Below is a small trained network, with its code and all its weights. Each question gives an input and a target symbol and asks what happens when units are switched off, that is, made to give their printed mean instead of their output.

import numpy as np


def w(rows, s, z=0):
    codes = np.array(rows[::2]) - 128.0
    scale = np.full(codes.shape[1], s)
    scale[-1] = z or s
    return codes * scale


def softmax(a):
    e = np.exp(a - a.max(-1, keepdims=True))
    return e / e.sum(-1, keepdims=True)


def log_softmax(a):
    a = a - a.max(-1, keepdims=True)
    return a - np.log(np.exp(a).sum(-1, keepdims=True))


def net(x, mask):
    ids = ['αβζλξφ'.index(c) for c in x.split()]
    T = len(ids)
    res = E[ids] + P[:T]
    u = 0
    for l in range(3):
        r = res
        for j in range(2):
            rows = slice(2 * j, 2 * j + 2)
            q, k, v = (r @ M[l][rows].T for M in (Q, K, V))
            z = softmax(np.where(np.tri(T) > 0, q @ k.T / 2**0.5, -1e9)) @ v
            o = O[l][rows]
            res = res + np.where(mask[u + j], z, o[:, -1]) @ o[:, :-1]
        u += 2
    return log_softmax(res[-1] @ U[:, :-1].T + U[:, -1])


Q, K, V, O = {}, {}, {}, {}
E = w([
[174,14,119,215,30],'α',
[180,155,168,104,212],'β',
[63,153,107,5,84],'ζ',
[34,55,160,175,144],'λ',
[190,208,107,195,59],'ξ',
[175,98,1,35,190],'φ',
],0.0079)
P = w([
[138,220,253,81,9],'0',
[130,70,57,180,61],'1',
[119,57,38,195,64],'2',
[129,76,12,186,61],'3',
[131,59,30,167,55],'4',
[130,69,22,166,71],'5',
[114,82,35,173,45],'6',
[159,83,54,161,42],'7',
],0.0034)
Q[0] = w([
[214,157,101,53,62],'0.h0',
[5,152,182,159,125],'0.h0',
[97,104,161,132,132],'0.h1',
[140,80,93,162,131],'0.h1',
],0.027)
K[0] = w([
[115,110,184,23,63],'0.h0',
[46,86,6,206,185],'0.h0',
[166,157,74,110,143],'0.h1',
[101,189,144,115,94],'0.h1',
],0.023)
V[0] = w([
[129,120,229,32,7],'0.h0',
[2,154,26,188,161],'0.h0',
[7,159,144,88,113],'0.h1',
[228,74,150,47,133],'0.h1',
],0.0077)
O[0] = w([
[37,158,1,196,159,253],'0.h0',
[138,97,172,16,11,72],'0.h0',
[75,48,186,90,117,114],'0.h1',
[220,152,38,63,127,125],'0.h1',
],0.0049,0.005)
Q[1] = w([
[185,160,116,83,106],'1.h0',
[56,63,22,186,5],'1.h0',
[16,86,38,133,167],'1.h1',
[161,180,152,128,165],'1.h1',
],0.029)
K[1] = w([
[186,97,101,110,96],'1.h0',
[74,82,127,3,122],'1.h0',
[200,176,120,102,178],'1.h1',
[69,106,155,115,127],'1.h1',
],0.038)
V[1] = w([
[139,178,90,194,66],'1.h0',
[207,212,216,148,99],'1.h0',
[183,130,162,43,16],'1.h1',
[254,104,129,71,80],'1.h1',
],0.0074)
O[1] = w([
[57,155,122,203,136,185],'1.h0',
[152,120,208,189,184,16],'1.h0',
[197,141,160,98,3,3],'1.h1',
[224,159,141,169,108,73],'1.h1',
],0.0055,0.0051)
Q[2] = w([
[179,156,193,98,142],'2.h0',
[13,154,2,199,159],'2.h0',
[96,102,78,190,150],'2.h1',
[232,152,237,117,164],'2.h1',
],0.03)
K[2] = w([
[149,113,49,124,97],'2.h0',
[128,252,166,81,151],'2.h0',
[91,184,148,102,152],'2.h1',
[175,57,49,91,159],'2.h1',
],0.035)
V[2] = w([
[60,113,98,208,12],'2.h0',
[135,223,255,175,127],'2.h0',
[224,226,73,50,73],'2.h1',
[145,41,55,231,77],'2.h1',
],0.0071)
O[2] = w([
[21,108,83,174,103,232],'2.h0',
[151,1,126,143,134,183],'2.h0',
[83,109,33,176,129,1],'2.h1',
[60,166,191,186,143,191],'2.h1',
],0.0065,0.0037)
U = w([
[133,201,180,184,204,167],'α',
[186,98,104,79,253,148],'β',
[89,136,54,23,127,3],'ζ',
[92,97,208,32,77,190],'λ',
[100,5,165,185,103,102],'ξ',
[205,171,92,229,37,134],'φ',
],0.0064,0.0051)

Each question gives the input, a string of symbols that net reads in full, and the target symbol t.
The units are the heads (2 rows each of Q, K, V and O). Each row of codes is followed by its name. A weight is (code - 128) times the scale printed after its matrix; where a second scale follows, it is the last column's (O and U).
mask holds one flag per head, layer by layer. A switched-off head (its flag False) gives its mean, the last column of its rows in O, instead of its output. The means were averaged over made-up inputs and are rounded, as every weight is.
A unit's drop is (log p(t) with every unit on - log p(t) with that unit switched off) / (log p(t) with every unit on - log p(t) with every unit switched off).
The circuit of an input: a set's keep is (log p(t) with only the set's units on - log p(t) with every unit switched off) / (log p(t) with every unit on - log p(t) with every unit switched off). Starting from all 6 units, units are removed one at a time, each time the one whose removal leaves the highest keep (on an exact tie, the one counted first), for as long as the keep stays at least 0.8.
circuit, biggest first: the units of the circuit, biggest drop first
unit that matters most: the unit with the biggest drop
which heads matter: for each layer, one digit per head in row order, 1 if its drop is at least 0.15 and else 0, layers parted by /
drop when u is switched off: that unit's drop, to one decimal
input β α α, target β: circuit, biggest first : [2.h0 1.h0 2.h1 0.h1]
input λ λ φ ξ ξ ζ β, target λ: circuit, biggest first : [0.h0 2.h1 0.h1]
input α α β ξ α φ ξ φ, target α: which heads matter : 10 / 00 / 11
input β α λ, target λ: circuit, biggest first : [0.h0]
input α ξ α, target α: which heads matter : 10 / 01 / 01
input λ α α φ ξ β ζ α, target λ: which heads matter : 01 / 00 / 01
input λ α ζ β α ξ β φ, target λ: circuit, biggest first : [2.h1 0.h1 0.h0]
input α ξ ξ, target α: circuit, biggest first : [0.h0 2.h1 1.h1 1.h0]
input β λ β ξ β ξ, target β: which heads matter : 10 / 10 / 11
input α φ λ β α ξ ξ ξ, target α: circuit, biggest first : [0.h0 2.h1 1.h1 2.h0]
input ξ λ β ξ ζ ζ ξ, target ξ: which heads matter : 01 / 10 / 10
input λ ξ λ ξ β ζ β ξ, target λ: drop when 0.h1 is switched off : 0.3
input ξ β ξ λ β ξ ξ, target ξ: drop when 1.h0 is switched off : 0.4
input φ ξ ζ φ, target φ: drop when 1.h0 is switched off : 0.0
input ζ α β β ζ β, target ζ: unit that matters most : 0.h0
input ζ ζ α ξ, target ζ: drop when 0.h0 is switched off : 0.6
